Here is a tiny trained network, its code and every weight. The questions are about switching its units off for an input and a class, where a switched-off unit gives its printed mean instead of its output.

import numpy as np


def w(rows, s, z=0):
    codes = np.array(rows[::2]) - 128.0
    scale = np.full(codes.shape[1], s)
    scale[-1] = z or s
    return codes * scale


def norm(h):
    return h / np.sqrt((h * h).mean(-1, keepdims=True) + 1e-5)


def f(y):
    return np.maximum(y, 0)


def log_softmax(a):
    a = a - a.max(-1, keepdims=True)
    return a - np.log(np.exp(a).sum(-1, keepdims=True))


def net(x, mask):
    res = np.array(x, float).reshape(1, 5) / 4 @ E
    u = 0
    for l in range(3):
        y = f(norm(res) @ A[l][:, :-1].T + A[l][:, -1])
        res = res + np.where(mask[u : u + 3], y, B[l][:, -1]) @ B[l][:, :-1]
        u += 3
    return log_softmax(norm(res)[-1] @ U[:, :-1].T + U[:, -1])


A, B = {}, {}
E = w([
[132,81,246,107,198,117,116],'x0',
[190,99,128,221,152,66,37],'x1',
[157,164,85,164,116,202,136],'x2',
[95,15,148,78,38,159,221],'x3',
[69,122,118,227,135,200,105],'x4',
],0.011)
A[0] = w([
[222,2,63,243,62,106,147,250],'L0N1',
[197,223,78,36,202,48,80,102],'L0N2',
[174,21,141,214,154,19,151,240],'L0N3',
],0.0084,0.002)
B[0] = w([
[75,160,117,58,130,29,56,254],'L0N1',
[127,173,117,98,119,3,221,230],'L0N2',
[45,59,250,102,125,76,52,241],'L0N3',
],0.012,0.0071)
A[1] = w([
[128,208,95,203,134,177,24,193],'L1N1',
[122,94,75,62,163,175,179,251],'L1N2',
[182,99,90,124,248,95,137,23],'L1N3',
],0.011,0.0023)
B[1] = w([
[207,160,103,243,173,140,35,239],'L1N1',
[157,5,74,141,50,136,92,254],'L1N2',
[216,119,86,70,131,151,70,161],'L1N3',
],0.011,0.0048)
A[2] = w([
[65,118,104,214,117,123,137,133],'L2N1',
[177,118,158,248,190,216,126,2],'L2N2',
[245,152,242,165,77,196,112,114],'L2N3',
],0.011,0.0069)
B[2] = w([
[187,64,137,155,220,86,87,253],'L2N1',
[194,97,105,149,82,140,84,240],'L2N2',
[109,83,73,118,252,125,37,191],'L2N3',
],0.012,0.0026)
U = w([
[200,191,100,199,166,181,57,146],'0',
[91,68,110,62,63,189,200,198],'1',
[85,26,239,107,193,59,82,243],'2',
[116,189,67,49,114,10,164,155],'3',
[40,201,189,163,154,192,212,3],'4',
],0.012,0.0075)

Each question gives the input, the list of numbers given to net, and the class t.
The units are the neurons (one row each of A and B). Each row of codes is followed by its name. A weight is (code - 128) times the scale printed after its matrix; where a second scale follows, it is the last column's (A, B and U).
mask holds one flag per neuron, layer by layer. A switched-off neuron (its flag False) gives its mean, the last column of its row in B, instead of its output. The means were averaged over made-up inputs and are rounded, as every weight is.
A unit's drop is (log p(t) with every unit on - log p(t) with that unit switched off) / (log p(t) with every unit on - log p(t) with every unit switched off).
The circuit of an input: a set's keep is (log p(t) with only the set's units on - log p(t) with every unit switched off) / (log p(t) with every unit on - log p(t) with every unit switched off). Starting from all 9 units, units are removed one at a time, each time the one whose removal leaves the highest keep (on an exact tie, the one counted first), for as long as the keep stays at least 0.8.
circuit, biggest first: the units of the circuit, biggest drop first
k most important neurons: the k neurons with the biggest drops, biggest first
top k neurons in layer l: the k neurons of layer l with the biggest drops, biggest first
drop when u is switched off: that unit's drop, to one decimal
input [-1,3,7,4,-3], class 3: circuit, biggest first	(L0N3; L1N2)
input [1,-2,-4,-8,0], class 3: most important neuron	(L0N2)
input [-8,-4,-4,4,-7], class 1: circuit, biggest first	(L0N1; L1N2; L0N2)
input [5,-5,-5,-6,-7], class 3: 2 most important neurons	(L0N2; L0N3)
input [-7,-2,2,3,0], class 1: 2 most important neurons	(L0N2; L1N2)
input [3,-8,-7,4,-6], class 1: top 2 neurons in layer 0	(L0N3; L0N1)
input [0,-8,-4,-2,2], class 1: 2 most important neurons	(L0N3; L0N1)
input [0,2,5,3,1], class 3: top 2 neurons in layer 0	(L0N1; L0N3)
input [0,3,4,2,7], class 0: 2 most important neurons	(L1N1; L0N2)
input [7,2,8,-5,-7], class 3: drop when L0N2 is switched off	1.0
input [2,-1,5,-8,-2], class 3: drop when L0N2 is switched off	2.7
input [-7,-7,4,2,6], class 0: drop when L1N2 is switched off	-0.2
input [2,-8,-4,5,6], class 1: top 2 neurons in layer 0	(L0N3; L0N1)
input [2,0,-8,-6,-1], class 3: most important neuron	(L0N2)
